Below are the code and all the weights of a small trained network. Each question names an input and a class and asks about switching units off, where a switched-off unit gives its printed mean instead of its output.

import numpy as np


def w(rows, s, z=0):
    codes = np.array(rows[::2]) - 128.0
    scale = np.full(codes.shape[1], s)
    scale[-1] = z or s
    return codes * scale


def f(y):
    return y / 2 * (1 + np.tanh(0.7978845608 * (y + 0.044715 * y**3)))


def log_softmax(a):
    a = a - a.max(-1, keepdims=True)
    return a - np.log(np.exp(a).sum(-1, keepdims=True))


def net(x, mask):
    res = np.array(x, float).reshape(1, 5) / 4 @ E
    y = f(res @ A[0][:, :-1].T + A[0][:, -1])
    res = res + np.where(mask, y, B[0][:, -1]) @ B[0][:, :-1]
    return log_softmax(res[-1] @ U[:, :-1].T + U[:, -1])


A, B = {}, {}
E = w([
[53,138,61,235],'x0',
[251,177,158,214],'x1',
[142,253,84,214],'x2',
[144,104,240,230],'x3',
[40,234,161,81],'x4',
],0.0067)
A[0] = w([
[141,23,140,177,229],'N1',
[101,41,121,117,101],'N2',
[175,133,210,250,137],'N3',
[108,118,227,99,104],'N4',
[94,168,95,105,254],'N5',
[140,98,104,65,159],'N6',
],0.019,0.0041)
B[0] = w([
[141,253,190,111,221],'N1',
[122,55,212,172,185],'N2',
[248,163,174,184,255],'N3',
[91,169,147,82,179],'N4',
[100,190,130,176,196],'N5',
[206,51,150,86,188],'N6',
],0.023,0.015)
U = w([
[76,94,51,99,3],'0',
[212,130,137,197,167],'1',
[104,164,198,4,162],'2',
[94,149,113,158,74],'3',
[89,86,38,122,11],'4',
[49,122,120,109,40],'5',
[191,139,60,82,159],'6',
[85,205,61,147,227],'7',
],0.014,0.0057)

Each question gives the input, the list of numbers given to net, and the class t.
The units are the neurons (one row each of A and B). Each row of codes is followed by its name. A weight is (code - 128) times the scale printed after its matrix; where a second scale follows, it is the last column's (A, B and U).
mask holds one flag per neuron, in row order. A switched-off neuron (its flag False) gives its mean, the last column of its row in B, instead of its output. The means were averaged over made-up inputs and are rounded, as every weight is.
A unit's drop is (log p(t) with every unit on - log p(t) with that unit switched off) / (log p(t) with every unit on - log p(t) with every unit switched off).
The circuit of an input: a set's keep is (log p(t) with only the set's units on - log p(t) with every unit switched off) / (log p(t) with every unit on - log p(t) with every unit switched off). Starting from all 6 units, units are removed one at a time, each time the one whose removal leaves the highest keep (on an exact tie, the one counted first), for as long as the keep stays at least 0.8.
circuit, biggest first: the units of the circuit, biggest drop first
k most important neurons: the k neurons with the biggest drops, biggest first
drop when u is switched off: that unit's drop, to one decimal
input [2,0,-4,-2,-7], class 2: most important neuron : (N3)
input [-7,4,4,-5,-8], class 6: circuit, biggest first : (N3; N2)
input [-1,-5,8,0,-6], class 7: circuit, biggest first : (N3; N6)
input [-4,-5,4,-2,6], class 7: 2 most important neurons : (N5; N3)
input [-8,1,5,-4,2], class 2: 2 most important neurons : (N3; N2)
input [-3,2,-2,-6,6], class 2: 2 most important neurons : (N3; N6)
input [8,4,-1,-3,7], class 7: drop when N3 is switched off : 0.2
input [7,8,4,-6,8], class 7: drop when N3 is switched off : 0.1
input [5,-3,0,0,-7], class 2: 2 most important neurons : (N3; N1)
input [-6,4,1,-4,-2], class 6: drop when N3 is switched off : 0.5
input [-8,2,2,-4,-2], class 6: 3 most important neurons : (N3; N1; N2)
